Below is a small trained network, with its code and all its weights. Each question gives an input and a class and asks what happens when units are switched off, that is, made to give their printed mean instead of their output.

import numpy as np


def w(rows, s, z=0):
    codes = np.array(rows[::2]) - 128.0
    scale = np.full(codes.shape[1], s)
    scale[-1] = z or s
    return codes * scale


def f(y):
    return np.maximum(y, 0)


def log_softmax(a):
    a = a - a.max(-1, keepdims=True)
    return a - np.log(np.exp(a).sum(-1, keepdims=True))


def net(x, mask):
    res = np.array(x, float).reshape(1, 3) / 4 @ E
    y = f(res @ A[0][:, :-1].T + A[0][:, -1])
    res = res + np.where(mask, y, B[0][:, -1]) @ B[0][:, :-1]
    return log_softmax(res[-1] @ U[:, :-1].T + U[:, -1])


A, B = {}, {}
E = w([
[1,183,120,118,138,227],'x0',
[195,124,113,220,82,204],'x1',
[121,83,248,97,61,156],'x2',
],0.0093)
A[0] = w([
[111,125,198,128,82,113,72],'N1',
[185,119,164,137,97,28,96],'N2',
[111,87,212,149,90,116,89],'N3',
[142,170,51,151,176,92,156],'N4',
[66,113,160,34,168,32,85],'N5',
[53,166,119,68,135,222,88],'N6',
[85,132,139,71,142,55,146],'N7',
[157,97,125,138,112,79,74],'N8',
[50,176,137,145,114,204,91],'N9',
[219,104,111,103,155,74,102],'N10',
[151,134,144,156,122,88,98],'N11',
[178,154,84,224,86,185,69],'N12',
[157,141,157,114,120,81,103],'N13',
[195,78,145,111,111,79,133],'N14',
[85,160,167,8,212,68,78],'N15',
[178,129,128,242,79,218,120],'N16',
[180,116,109,180,81,196,77],'N17',
[119,84,207,80,52,126,126],'N18',
[177,89,119,141,104,73,107],'N19',
[105,96,128,128,129,157,251],'N20',
[97,134,142,25,148,65,101],'N21',
[202,78,126,103,112,87,128],'N22',
[99,61,191,80,60,163,148],'N23',
[153,113,215,88,95,151,61],'N24',
[158,104,139,201,71,193,71],'N25',
[175,113,125,132,86,63,106],'N26',
[130,154,24,157,173,84,92],'N27',
[123,160,2,197,181,95,65],'N28',
[130,92,200,143,94,104,104],'N29',
[105,120,126,45,194,91,74],'N30',
[121,82,208,104,69,155,136],'N31',
[191,42,115,122,126,83,107],'N32',
[96,110,32,143,208,95,74],'N33',
[167,126,153,128,111,47,100],'N34',
[92,123,208,95,71,177,83],'N35',
[175,104,139,141,114,76,100],'N36',
[50,179,134,99,110,221,91],'N37',
],0.0099,0.013)
B[0] = w([
[134,137,94,98,126,204,149],'N1',
[107,119,108,142,164,143,182],'N2',
[143,152,93,92,133,179,165],'N3',
[158,163,106,93,126,100,209],'N4',
[156,68,163,151,79,178,187],'N5',
[94,122,99,173,188,146,194],'N6',
[145,107,149,150,95,108,187],'N7',
[102,117,112,135,145,201,146],'N8',
[95,123,95,165,180,147,188],'N9',
[111,135,113,147,151,141,183],'N10',
[112,123,106,141,141,156,143],'N11',
[140,86,139,125,94,179,182],'N12',
[113,114,120,142,148,192,148],'N13',
[107,134,120,145,159,115,192],'N14',
[148,91,143,145,103,160,188],'N15',
[147,77,159,155,79,121,216],'N16',
[136,84,148,133,91,177,169],'N17',
[145,164,98,83,108,121,197],'N18',
[111,126,114,143,155,130,172],'N19',
[148,149,151,157,140,4,252],'N20',
[146,90,149,141,95,146,177],'N21',
[101,134,120,153,156,119,189],'N22',
[147,144,90,96,128,98,205],'N23',
[137,148,96,81,128,206,160],'N24',
[147,93,133,128,99,185,168],'N25',
[96,124,107,149,161,142,169],'N26',
[149,170,86,70,114,168,187],'N27',
[150,153,82,69,123,187,194],'N28',
[123,163,114,96,126,160,166],'N29',
[146,96,139,130,104,202,158],'N30',
[156,164,100,93,129,126,198],'N31',
[89,129,115,152,153,140,182],'N32',
[134,137,100,103,119,158,173],'N33',
[101,121,116,154,159,150,166],'N34',
[126,142,88,91,136,188,174],'N35',
[94,126,118,131,153,140,164],'N36',
[81,128,98,174,178,143,196],'N37',
],0.015,0.013)
U = w([
[63,133,108,164,188,130,92],'0',
[157,186,101,59,127,137,87],'1',
[154,56,142,151,84,138,105],'2',
[146,172,144,149,139,5,253],'3',
[106,175,186,126,129,120,87],'4',
],0.02,0.012)

Each question gives the input, the list of numbers given to net, and the class t.
The units are the neurons (one row each of A and B). Each row of codes is followed by its name. A weight is (code - 128) times the scale printed after its matrix; where a second scale follows, it is the last column's (A, B and U).
mask holds one flag per neuron, in row order. A switched-off neuron (its flag False) gives its mean, the last column of its row in B, instead of its output. The means were averaged over made-up inputs and are rounded, as every weight is.
A unit's drop is (log p(t) with every unit on - log p(t) with that unit switched off) / (log p(t) with every unit on - log p(t) with every unit switched off).
The circuit of an input: a set's keep is (log p(t) with only the set's units on - log p(t) with every unit switched off) / (log p(t) with every unit on - log p(t) with every unit switched off). Starting from the 12 units with the biggest drops (on a tie, the unit counted first), units are removed one at a time, each time the one whose removal leaves the highest keep (on an exact tie, the one counted first), for as long as the keep stays at least 0.8.
units of the circuit, in order: the units of the circuit, biggest drop first
k most important neurons: the k neurons with the biggest drops, biggest first
drop of u: that unit's drop, to one decimal
input [-1,-7,6], class 2: units of the circuit, in order => (N5)
input [4,1,5], class 1: 2 most important neurons => (N31, N23)
input [-7,-2,8], class 1: 2 most important neurons => (N18, N31)
input [-7,-8,-2], class 2: 3 most important neurons => (N5, N21, N15)
input [4,-5,5], class 1: 4 most important neurons => (N16, N18, N23, N35)
input [5,-4,-6], class 1: 4 most important neurons => (N27, N28, N4, N33)
input [0,7,-6], class 2: 3 most important neurons => (N16, N12, N17)
input [-4,-7,6], class 2: 4 most important neurons => (N5, N21, N15, N7)
input [-6,1,7], class 1: 2 most important neurons => (N18, N31)
input [3,3,4], class 1: 2 most important neurons => (N35, N31)
input [-4,-8,0], class 2: drop of N21 => 0.0
input [0,-3,0], class 3: drop of N16 => 0.1
input [-3,-4,2], class 2: drop of N5 => 0.7
input [4,5,2], class 2: units of the circuit, in order => (N16)
input [-5,-6,2], class 2: 2 most important neurons => (N5, N21)
